Below is a small trained network, with its code and all its weights. Each question gives an input and a target symbol and asks what happens when units are switched off, that is, made to give their printed mean instead of their output.

import numpy as np


def w(rows, s, z=0):
    codes = np.array(rows[::2]) - 128.0
    scale = np.full(codes.shape[1], s)
    scale[-1] = z or s
    return codes * scale


def norm(h):
    return h / np.sqrt((h * h).mean(-1, keepdims=True) + 1e-5)


def f(y):
    return np.maximum(y, 0)


def softmax(a):
    e = np.exp(a - a.max(-1, keepdims=True))
    return e / e.sum(-1, keepdims=True)


def log_softmax(a):
    a = a - a.max(-1, keepdims=True)
    return a - np.log(np.exp(a).sum(-1, keepdims=True))


def net(x, mask):
    ids = ['ΓΔΞΠαεζμτφ'.index(c) for c in x.split()]
    T = len(ids)
    res = E[ids] + P[:T]
    u = 0
    for l in range(2):
        r = norm(res)
        for j in range(3):
            rows = slice(2 * j, 2 * j + 2)
            q, k, v = (r @ M[l][rows].T for M in (Q, K, V))
            z = softmax(np.where(np.tri(T) > 0, q @ k.T / 2**0.5, -1e9)) @ v
            o = O[l][rows]
            res = res + np.where(mask[u + j], z, o[:, -1]) @ o[:, :-1]
        u += 3
        y = f(norm(res) @ A[l][:, :-1].T + A[l][:, -1])
        res = res + np.where(mask[u : u + 4], y, B[l][:, -1]) @ B[l][:, :-1]
        u += 4
    return log_softmax(norm(res)[-1] @ U[:, :-1].T + U[:, -1])


Q, K, V, O, A, B = {}, {}, {}, {}, {}, {}
E = w([
[109,158,153,86],'Γ',
[137,152,94,124],'Δ',
[127,164,112,93],'Ξ',
[169,143,193,163],'Π',
[109,142,138,112],'α',
[109,119,155,85],'ε',
[140,2,157,178],'ζ',
[134,162,163,62],'μ',
[114,134,118,121],'τ',
[141,167,136,80],'φ',
],0.0045)
P = w([
[105,149,132,174],'0',
[217,88,102,19],'1',
[192,99,136,5],'2',
[169,87,116,25],'3',
[153,79,130,43],'4',
[142,53,128,48],'5',
[154,58,121,54],'6',
[155,65,134,55],'7',
[162,53,117,64],'8',
],0.0025)
Q[0] = w([
[216,37,154,225],'0.h0',
[182,171,168,236],'0.h0',
[153,190,149,221],'0.h1',
[65,147,70,124],'0.h1',
[140,159,124,7],'0.h2',
[215,94,193,179],'0.h2',
],0.015)
K[0] = w([
[135,28,110,71],'0.h0',
[182,107,119,56],'0.h0',
[178,5,97,114],'0.h1',
[85,135,42,107],'0.h1',
[133,252,104,159],'0.h2',
[35,110,97,70],'0.h2',
],0.016)
V[0] = w([
[253,154,79,136],'0.h0',
[103,147,38,221],'0.h0',
[172,89,163,140],'0.h1',
[96,148,101,182],'0.h1',
[150,177,123,169],'0.h2',
[159,98,162,65],'0.h2',
],0.013)
O[0] = w([
[2,111,82,206,2],'0.h0',
[170,235,50,213,90],'0.h0',
[89,63,81,105,69],'0.h1',
[207,125,103,177,160],'0.h1',
[91,192,127,145,180],'0.h2',
[164,92,198,77,86],'0.h2',
],0.0075,0.0062)
A[0] = w([
[184,29,147,232,7],'0.n0',
[173,156,149,105,90],'0.n1',
[92,123,175,252,81],'0.n2',
[85,139,68,90,76],'0.n3',
],0.013,0.0016)
B[0] = w([
[157,143,234,204,144],'0.n0',
[66,125,89,94,253],'0.n1',
[80,62,175,1,165],'0.n2',
[81,91,74,168,181],'0.n3',
],0.011,0.0048)
Q[1] = w([
[31,73,114,164],'1.h0',
[187,46,181,210],'1.h0',
[183,175,71,49],'1.h1',
[241,224,103,150],'1.h1',
[244,175,125,96],'1.h2',
[187,5,148,171],'1.h2',
],0.018)
K[1] = w([
[49,96,163,122],'1.h0',
[108,4,72,107],'1.h0',
[204,177,93,118],'1.h1',
[179,178,129,200],'1.h1',
[224,145,96,131],'1.h2',
[135,30,104,79],'1.h2',
],0.022)
V[1] = w([
[10,120,153,153],'1.h0',
[106,205,153,242],'1.h0',
[160,206,64,173],'1.h1',
[106,176,255,200],'1.h1',
[30,231,53,167],'1.h2',
[180,74,153,110],'1.h2',
],0.0082)
O[1] = w([
[186,94,177,209,77],'1.h0',
[77,3,174,125,4],'1.h0',
[108,40,147,49,59],'1.h1',
[180,159,41,96,66],'1.h1',
[210,26,170,99,66],'1.h2',
[100,173,111,143,150],'1.h2',
],0.0066,0.003)
A[1] = w([
[150,254,236,158,124],'1.n0',
[59,95,167,174,52],'1.n1',
[25,135,171,101,3],'1.n2',
[51,202,98,25,127],'1.n3',
],0.01,0.0028)
B[1] = w([
[216,75,246,203,222],'1.n0',
[160,232,109,93,158],'1.n1',
[81,5,186,121,169],'1.n2',
[23,117,70,146,254],'1.n3',
],0.011,0.0077)
U = w([
[253,159,69,123,192],'Γ',
[86,244,173,142,66],'Δ',
[101,132,183,159,102],'Ξ',
[2,69,127,140,71],'Π',
[196,27,144,46,112],'α',
[158,25,41,184,87],'ε',
[214,144,195,195,214],'ζ',
[90,179,52,247,185],'μ',
[155,202,208,45,4],'τ',
[88,175,39,29,206],'φ',
],0.0097,0.0024)

Each question gives the input, a string of symbols that net reads in full, and the target symbol t.
The units are the heads (2 rows each of Q, K, V and O) and the neurons (one row each of A and B). Each row of codes is followed by its name. A weight is (code - 128) times the scale printed after its matrix; where a second scale follows, it is the last column's (O, A, B and U).
mask holds one flag per unit, layer by layer, with each layer's heads first. A switched-off unit (its flag False) gives its mean, the last column of its rows in O or B, instead of its output. The means were averaged over made-up inputs and are rounded, as every weight is.
A unit's drop is (log p(t) with every unit on - log p(t) with that unit switched off) / (log p(t) with every unit on - log p(t) with every unit switched off).
The circuit of an input: a set's keep is (log p(t) with only the set's units on - log p(t) with every unit switched off) / (log p(t) with every unit on - log p(t) with every unit switched off). Starting from the 12 units with the biggest drops (on a tie, the unit counted first), units are removed one at a time, each time the one whose removal leaves the highest keep (on an exact tie, the one counted first), for as long as the keep stays at least 0.8.
units of the circuit, in order: the units of the circuit, biggest drop first
unit that matters most: the unit with the biggest drop
top k neurons: the k neurons with the biggest drops, biggest first
k most important neurons of layer l: the k neurons of layer l with the biggest drops, biggest first
heads that matter: for each layer, one digit per head in row order, 1 if its drop is at least 0.15 and else 0, layers parted by /
input Ξ α Π ε Γ, target α: most important neuron of layer 1 : [1.n3]
input ε Ξ α Π τ α, target τ: units of the circuit, in order : [0.h0; 1.h2]
input α τ φ Ξ Δ Π Π α Γ, target φ: units of the circuit, in order : [1.h0; 0.h0; 1.n3]
input Π α α Δ α Ξ Π φ, target μ: top 2 neurons : [0.n3; 0.n2]
input ζ ε Ξ, target Π: units of the circuit, in order : [0.n0; 1.h0; 1.h2]
input Γ Π α τ α φ Ξ, target Δ: 2 most important neurons of layer 1 : [1.n0; 1.n3]
input Π α Γ α α τ Δ, target μ: top 3 neurons : [0.n2; 0.n3; 1.n0]
input Ξ α Ξ Π Ξ α Ξ τ φ, target α: heads that matter : 000 / 001
input Π Π Π τ τ μ, target μ: heads that matter : 110 / 000
input μ τ α α α ζ, target ζ: units of the circuit, in order : [1.n0; 1.h0]
input Π α μ ε ζ α, target μ: units of the circuit, in order : [0.h0; 0.h1; 0.n2; 1.h0]
input Γ α μ α Π, target Π: heads that matter : 010 / 001
input α α τ ζ μ Δ Π μ, target φ: heads that matter : 100 / 110
input φ α α α μ, target ζ: units of the circuit, in order : [1.n0; 1.h1]
input Π Π τ Ξ α α ζ, target ζ: unit that matters most : 1.h1
input α Π α ε φ τ Δ Γ Π, target α: heads that matter : 111 / 100
input τ α Δ Π α τ Ξ α, target Γ: heads that matter : 100 / 000
input Ξ α τ α α α Ξ α Ξ, target α: heads that matter : 000 / 001
input Δ Ξ α τ ε, target ε: heads that matter : 101 / 111
input ε Ξ Γ Ξ α ζ α ζ Δ, target τ: unit that matters most : 0.h0
input ε τ Δ Π, target Π: heads that matter : 110 / 000
input Π Ξ α Γ α Ξ α Ξ, target μ: top 3 neurons : [0.n2; 0.n3; 1.n0]
input Δ α α Γ α α ζ α, target ε: top 3 neurons : [0.n2; 1.n0; 1.n3]
input Ξ Π Π α Π α α Ξ α, target α: 2 most important neurons of layer 1 : [1.n3; 1.n0]
input Π τ Ξ, target μ: 2 most important neurons of layer 0 : [0.n2; 0.n3]
